Below are the code and all the weights of a small trained network. Each question names an input and a class and asks about switching units off, where a switched-off unit gives its printed mean instead of its output.

import numpy as np


def w(rows, s, z=0):
    codes = np.array(rows[::2]) - 128.0
    scale = np.full(codes.shape[1], s)
    scale[-1] = z or s
    return codes * scale


def f(y):
    return y / 2 * (1 + np.tanh(0.7978845608 * (y + 0.044715 * y**3)))


def log_softmax(a):
    a = a - a.max(-1, keepdims=True)
    return a - np.log(np.exp(a).sum(-1, keepdims=True))


def net(x, mask):
    res = np.array(x, float).reshape(1, 5) / 4 @ E
    y = f(res @ A[0][:, :-1].T + A[0][:, -1])
    res = res + np.where(mask, y, B[0][:, -1]) @ B[0][:, :-1]
    return log_softmax(res[-1] @ U[:, :-1].T + U[:, -1])


A, B = {}, {}
E = w([
[225,62,126,122,90,26],'x0',
[193,137,145,157,39,148],'x1',
[122,85,254,87,121,90],'x2',
[55,189,83,131,111,94],'x3',
[215,239,133,108,140,39],'x4',
],0.0093)
A[0] = w([
[113,60,127,113,213,124,176],'n1',
[250,168,106,135,62,108,201],'n2',
[185,116,149,133,15,103,223],'n3',
[98,64,141,117,192,145,175],'n4',
[220,181,96,161,171,114,247],'n5',
[181,78,140,145,49,108,252],'n6',
[41,144,49,140,158,193,157],'n7',
[173,159,106,122,149,119,131],'n8',
[155,157,104,74,100,140,171],'n9',
[103,125,138,167,165,144,115],'n10',
[62,207,146,76,174,123,163],'n11',
],0.013,0.0026)
B[0] = w([
[105,149,163,27,104,147,186],'n1',
[251,186,86,131,70,133,240],'n2',
[201,48,102,131,168,135,223],'n3',
[105,198,138,50,167,141,195],'n4',
[116,212,121,118,68,137,205],'n5',
[180,80,116,105,168,73,217],'n6',
[66,83,17,176,103,179,247],'n7',
[139,145,166,147,120,176,159],'n8',
[154,136,128,158,104,152,149],'n9',
[68,122,105,105,92,94,154],'n10',
[85,117,205,211,150,104,198],'n11',
],0.02,0.014)
U = w([
[78,130,207,205,150,91,36],'0',
[215,151,106,145,50,109,160],'1',
[35,85,58,164,117,176,253],'2',
[77,117,163,31,168,131,82],'3',
[204,2,98,77,175,67,71],'4',
],0.0089,0.0017)

Each question gives the input, the list of numbers given to net, and the class t.
The units are the neurons (one row each of A and B). Each row of codes is followed by its name. A weight is (code - 128) times the scale printed after its matrix; where a second scale follows, it is the last column's (A, B and U).
mask holds one flag per neuron, in row order. A switched-off neuron (its flag False) gives its mean, the last column of its row in B, instead of its output. The means were averaged over made-up inputs and are rounded, as every weight is.
A unit's drop is (log p(t) with every unit on - log p(t) with that unit switched off) / (log p(t) with every unit on - log p(t) with every unit switched off).
The circuit of an input: a set's keep is (log p(t) with only the set's units on - log p(t) with every unit switched off) / (log p(t) with every unit on - log p(t) with every unit switched off). Starting from all 11 units, units are removed one at a time, each time the one whose removal leaves the highest keep (on an exact tie, the one counted first), for as long as the keep stays at least 0.8.
units of the circuit, in order: the units of the circuit, biggest drop first
unit that matters most: the unit with the biggest drop
k most important neurons: the k neurons with the biggest drops, biggest first
drop of u: that unit's drop, to one decimal
input [1,-4,-7,-6,0], class 2: units of the circuit, in order => (n2)
input [-7,3,4,-8,3], class 0: units of the circuit, in order => (n2 n7 n1)
input [2,-4,-2,7,3], class 0: units of the circuit, in order => (n11 n2)
input [0,5,4,-3,3], class 4: 2 most important neurons => (n3 n6)
input [1,0,6,-8,-6], class 3: 2 most important neurons => (n4 n1)
input [7,-7,-1,7,-1], class 3: 3 most important neurons => (n7 n2 n3)
input [8,-7,6,-3,-2], class 3: 2 most important neurons => (n1 n4)
input [8,4,1,2,1], class 4: 2 most important neurons => (n3 n6)
input [7,-5,4,7,-2], class 3: units of the circuit, in order => (n2 n7)
input [1,-2,8,4,5], class 0: units of the circuit, in order => (n11 n2)
input [-1,-7,3,2,4], class 0: drop of n11 => 0.4
input [-8,-4,-2,8,8], class 2: drop of n7 => 7.2
input [6,7,-4,1,-7], class 4: drop of n7 => 0.0
input [-3,-2,0,-6,-4], class 3: unit that matters most => n4
